Below are the code and all the weights of a small trained network. Each question names an input and a class and asks about switching units off, where a switched-off unit gives its printed mean instead of its output.

import numpy as np


def w(rows, s, z=0):
    codes = np.array(rows[::2]) - 128.0
    scale = np.full(codes.shape[1], s)
    scale[-1] = z or s
    return codes * scale


def f(y):
    return np.maximum(y, 0)


def log_softmax(a):
    a = a - a.max(-1, keepdims=True)
    return a - np.log(np.exp(a).sum(-1, keepdims=True))


def net(x, mask):
    res = np.array(x, float).reshape(1, 4) / 4 @ E
    y = f(res @ A[0][:, :-1].T + A[0][:, -1])
    res = res + np.where(mask, y, B[0][:, -1]) @ B[0][:, :-1]
    return log_softmax(res[-1] @ U[:, :-1].T + U[:, -1])


A, B = {}, {}
E = w([
[153,185,96,211,155,168,27,73,240,155,192,92],'x0',
[246,225,196,186,138,235,249,167,128,94,130,49],'x1',
[110,139,154,86,157,103,144,84,125,98,89,115],'x2',
[119,149,191,2,83,163,150,177,234,53,215,119],'x3',
],0.0087)
A[0] = w([
[184,195,173,211,197,189,185,124,95,102,139,91,2],'neuron 1',
[102,116,64,174,179,50,28,21,105,191,158,126,143],'neuron 2',
[109,159,103,194,180,112,157,155,45,152,63,106,33],'neuron 3',
[113,136,144,62,99,122,84,144,231,137,147,114,229],'neuron 4',
[28,67,94,70,124,58,92,161,129,114,163,198,50],'neuron 5',
[155,77,109,100,73,73,149,155,3,123,71,213,23],'neuron 6',
[154,155,217,93,97,189,237,210,131,29,181,92,55],'neuron 7',
[121,136,118,24,105,153,106,147,229,84,188,153,11],'neuron 8',
],0.0067,0.0057)
B[0] = w([
[128,149,112,226,135,78,152,90,84,37,195,93,203],'neuron 1',
[98,48,79,91,222,168,88,164,209,125,148,148,234],'neuron 2',
[210,191,171,194,96,157,171,178,91,112,86,113,173],'neuron 3',
[185,182,163,165,142,122,135,124,32,146,110,85,220],'neuron 4',
[211,179,173,179,60,128,193,153,45,140,141,90,215],'neuron 5',
[126,141,119,206,125,104,156,110,91,25,181,97,196],'neuron 6',
[96,86,142,36,88,181,2,178,156,202,52,153,252],'neuron 7',
[135,119,103,248,151,40,200,115,116,71,174,103,195],'neuron 8',
],0.0089,0.012)
U = w([
[116,107,104,163,145,100,179,58,119,70,202,123,199],'0',
[177,159,205,126,78,140,177,122,86,153,114,116,137],'1',
[58,51,129,1,140,185,83,133,200,231,66,183,3],'2',
],0.0097,0.0031)

Each question gives the input, the list of numbers given to net, and the class t.
The units are the neurons (one row each of A and B). Each row of codes is followed by its name. A weight is (code - 128) times the scale printed after its matrix; where a second scale follows, it is the last column's (A, B and U).
mask holds one flag per neuron, in row order. A switched-off neuron (its flag False) gives its mean, the last column of its row in B, instead of its output. The means were averaged over made-up inputs and are rounded, as every weight is.
A unit's drop is (log p(t) with every unit on - log p(t) with that unit switched off) / (log p(t) with every unit on - log p(t) with every unit switched off).
unit that matters most: the unit with the biggest drop
k most important neurons: the k neurons with the biggest drops, biggest first
drop of u: that unit's drop, to one decimal
input [-7,0,-2,-5], class 0: 4 most important neurons : (neuron 6; neuron 7; neuron 5; neuron 4)
input [5,-8,3,0], class 2: 4 most important neurons : (neuron 2; neuron 1; neuron 6; neuron 8)
input [-7,-8,6,2], class 1: 2 most important neurons : (neuron 5; neuron 1)
input [5,-7,-2,-4], class 2: unit that matters most : neuron 2
input [-6,-6,3,3], class 1: 2 most important neurons : (neuron 5; neuron 2)
input [7,-5,-2,0], class 2: 2 most important neurons : (neuron 2; neuron 1)
input [-4,-5,1,3], class 1: 3 most important neurons : (neuron 5; neuron 2; neuron 1)
input [-8,-2,-1,-5], class 0: 2 most important neurons : (neuron 6; neuron 7)
input [2,8,-7,-1], class 0: 4 most important neurons : (neuron 1; neuron 5; neuron 4; neuron 3)
input [-2,6,-1,2], class 2: 2 most important neurons : (neuron 7; neuron 5)
input [-4,-8,1,6], class 1: 2 most important neurons : (neuron 5; neuron 4)
input [4,5,1,-7], class 0: 2 most important neurons : (neuron 1; neuron 7)
input [1,3,3,-4], class 0: 3 most important neurons : (neuron 7; neuron 5; neuron 4)
input [3,-3,-2,0], class 2: unit that matters most : neuron 1
input [-2,-7,5,1], class 1: 4 most important neurons : (neuron 5; neuron 1; neuron 8; neuron 4)
input [-3,7,-8,4], class 2: drop of neuron 7 : 0.9
input [2,-2,8,-5], class 2: drop of neuron 5 : 0.0
input [-4,8,-5,3], class 2: drop of neuron 7 : 0.9
